Below is a small trained network, with its code and all its weights. Each question gives an input and a target symbol and asks what happens when units are switched off, that is, made to give their printed mean instead of their output.

import numpy as np


def w(rows, s, z=0):
    codes = np.array(rows[::2]) - 128.0
    scale = np.full(codes.shape[1], s)
    scale[-1] = z or s
    return codes * scale


def f(y):
    return y / 2 * (1 + np.tanh(0.7978845608 * (y + 0.044715 * y**3)))


def softmax(a):
    e = np.exp(a - a.max(-1, keepdims=True))
    return e / e.sum(-1, keepdims=True)


def log_softmax(a):
    a = a - a.max(-1, keepdims=True)
    return a - np.log(np.exp(a).sum(-1, keepdims=True))


def net(x, mask):
    ids = ['ΓΔΛΞΦΨαβεζμπω'.index(c) for c in x.split()]
    T = len(ids)
    res = E[ids] + P[:T]
    r = res
    for j in range(2):
        rows = slice(4 * j, 4 * j + 4)
        q, k, v = (r @ M[0][rows].T for M in (Q, K, V))
        z = softmax(np.where(np.tri(T) > 0, q @ k.T / 4**0.5, -1e9)) @ v
        o = O[0][rows]
        res = res + np.where(mask[j], z, o[:, -1]) @ o[:, :-1]
    y = f(res @ A[0][:, :-1].T + A[0][:, -1])
    res = res + np.where(mask[2:6], y, B[0][:, -1]) @ B[0][:, :-1]
    return log_softmax(res[-1] @ U[:, :-1].T + U[:, -1])


Q, K, V, O, A, B = {}, {}, {}, {}, {}, {}
E = w([
[103,42,68,152,52],'Γ',
[17,142,174,123,167],'Δ',
[197,56,153,122,119],'Λ',
[219,115,187,62,120],'Ξ',
[82,14,107,80,151],'Φ',
[66,156,194,190,44],'Ψ',
[7,58,125,99,131],'α',
[128,119,198,190,112],'β',
[184,84,195,156,16],'ε',
[115,31,81,42,165],'ζ',
[95,120,215,40,195],'μ',
[254,120,48,122,1],'π',
[13,70,110,178,96],'ω',
],0.0071)
P = w([
[101,159,146,20,60],'0',
[120,102,151,128,158],'1',
[136,4,182,169,93],'2',
[118,153,75,70,41],'3',
[159,141,131,129,190],'4',
[60,70,223,116,100],'5',
],0.011)
Q[0] = w([
[82,75,142,203,144],'head 1',
[185,181,91,122,97],'head 1',
[87,88,95,118,190],'head 1',
[174,14,112,135,74],'head 1',
[102,32,184,84,99],'head 2',
[81,113,113,139,94],'head 2',
[146,249,29,122,99],'head 2',
[145,131,167,156,85],'head 2',
],0.016)
K[0] = w([
[222,74,134,178,164],'head 1',
[108,145,168,65,111],'head 1',
[187,129,80,139,91],'head 1',
[98,3,130,106,19],'head 1',
[101,157,64,157,164],'head 2',
[110,155,145,178,99],'head 2',
[39,76,198,107,38],'head 2',
[124,148,149,160,174],'head 2',
],0.015)
V[0] = w([
[110,166,145,97,201],'head 1',
[99,133,75,167,111],'head 1',
[129,90,117,147,166],'head 1',
[159,148,149,193,192],'head 1',
[70,184,151,70,237],'head 2',
[26,217,173,181,102],'head 2',
[41,75,9,69,80],'head 2',
[131,153,205,87,41],'head 2',
],0.014)
O[0] = w([
[138,180,84,168,68,44],'head 1',
[111,66,100,119,110,96],'head 1',
[86,117,153,144,93,129],'head 1',
[62,124,135,217,115,2],'head 1',
[233,147,145,205,204,118],'head 2',
[167,217,247,119,95,93],'head 2',
[22,212,104,166,202,207],'head 2',
[172,198,96,116,37,196],'head 2',
],0.012,0.0075)
A[0] = w([
[189,46,81,248,224,40],'neuron 1',
[79,107,185,191,254,146],'neuron 2',
[60,150,100,58,110,247],'neuron 3',
[54,61,186,76,129,44],'neuron 4',
],0.0095,0.0014)
B[0] = w([
[190,122,70,253,125,191],'neuron 1',
[70,137,156,80,227,223],'neuron 2',
[205,151,110,126,75,250],'neuron 3',
[140,207,120,123,35,234],'neuron 4',
],0.011,0.013)
U = w([
[4,112,107,89,119,136],'Γ',
[227,48,173,66,198,83],'Δ',
[94,71,105,208,66,189],'Λ',
[142,25,48,180,84,121],'Ξ',
[97,123,16,159,175,152],'Φ',
[113,127,210,180,76,88],'Ψ',
[81,176,157,207,138,104],'α',
[173,47,171,85,105,85],'β',
[174,184,60,97,111,194],'ε',
[79,124,9,190,158,45],'ζ',
[194,141,99,236,112,2],'μ',
[51,113,33,115,77,159],'π',
[100,91,186,29,188,65],'ω',
],0.004,0.0038)

Each question gives the input, a string of symbols that net reads in full, and the target symbol t.
The units are the heads (4 rows each of Q, K, V and O) and the neurons (one row each of A and B). Each row of codes is followed by its name. A weight is (code - 128) times the scale printed after its matrix; where a second scale follows, it is the last column's (O, A, B and U).
mask holds one flag per unit, heads first, then neurons. A switched-off unit (its flag False) gives its mean, the last column of its rows in O or B, instead of its output. The means were averaged over made-up inputs and are rounded, as every weight is.
A unit's drop is (log p(t) with every unit on - log p(t) with that unit switched off) / (log p(t) with every unit on - log p(t) with every unit switched off).
The circuit of an input: a set's keep is (log p(t) with only the set's units on - log p(t) with every unit switched off) / (log p(t) with every unit on - log p(t) with every unit switched off). Starting from all 6 units, units are removed one at a time, each time the one whose removal leaves the highest keep (on an exact tie, the one counted first), for as long as the keep stays at least 0.8.
circuit, biggest first: the units of the circuit, biggest drop first
unit that matters most: the unit with the biggest drop
k most important neurons: the k neurons with the biggest drops, biggest first
heads that matter: for each layer, one digit per head in row order, 1 if its drop is at least 0.15 and else 0, layers parted by /
input ε Λ Φ ζ ζ α, target ζ: most important neuron : (neuron 1)
input π ω μ Γ μ α, target μ: circuit, biggest first : (neuron 1; head 2)
input Γ ε Λ β ω μ, target ω: circuit, biggest first : (head 2; neuron 2)
input Λ Γ β ζ Ξ π, target Ξ: circuit, biggest first : (head 2; neuron 2)
input Ξ π ω, target π: circuit, biggest first : (head 2; neuron 4)
input μ ω Φ, target ω: circuit, biggest first : (head 2; neuron 2; head 1)
input Φ Ξ ζ, target Ξ: heads that matter : 01
input μ Γ Φ ω π β, target π: heads that matter : 01
input Λ Ψ Γ ζ ω ω, target ω: circuit, biggest first : (neuron 2; head 2)
input Λ ω π, target ω: circuit, biggest first : (head 2; head 1; neuron 1)
input Φ Φ Ξ, target Φ: circuit, biggest first : (head 2; neuron 1; neuron 2)
input Φ Ξ α, target Ξ: circuit, biggest first : (head 2; neuron 1)
input ζ ω ω Φ Ξ Δ, target Ξ: circuit, biggest first : (head 2; neuron 1)
input α Γ β, target Γ: circuit, biggest first : (head 2; neuron 2; head 1)
input Δ ζ ε, target ζ: circuit, biggest first : (head 2; neuron 1; neuron 2)
input π Φ π ω ω ζ, target ω: unit that matters most : neuron 2
input Δ Γ ω α Ψ Δ, target Ψ: circuit, biggest first : (head 2; head 1; neuron 4)
input ω ε Γ Φ π Ξ, target π: 2 most important neurons : (neuron 4; neuron 1)
input π ω Φ ζ Δ Λ, target Δ: 2 most important neurons : (neuron 2; neuron 4)
input Λ β Ψ Φ μ, target μ: unit that matters most : head 2
input Γ ζ π, target ζ: 3 most important neurons : (neuron 1; neuron 2; neuron 3)
input μ Γ Λ ω Δ α, target Δ: 2 most important neurons : (neuron 2; neuron 1)
input Λ Λ Γ Γ Ξ ω, target Ξ: 2 most important neurons : (neuron 1; neuron 2)
input Δ Φ ω Ξ Γ Γ, target Γ: 2 most important neurons : (neuron 2; neuron 1)
input β μ μ ω Λ, target Ξ: 3 most important neurons : (neuron 1; neuron 2; neuron 4)
input π Δ ω ε ω Δ, target ω: 3 most important neurons : (neuron 2; neuron 1; neuron 3)
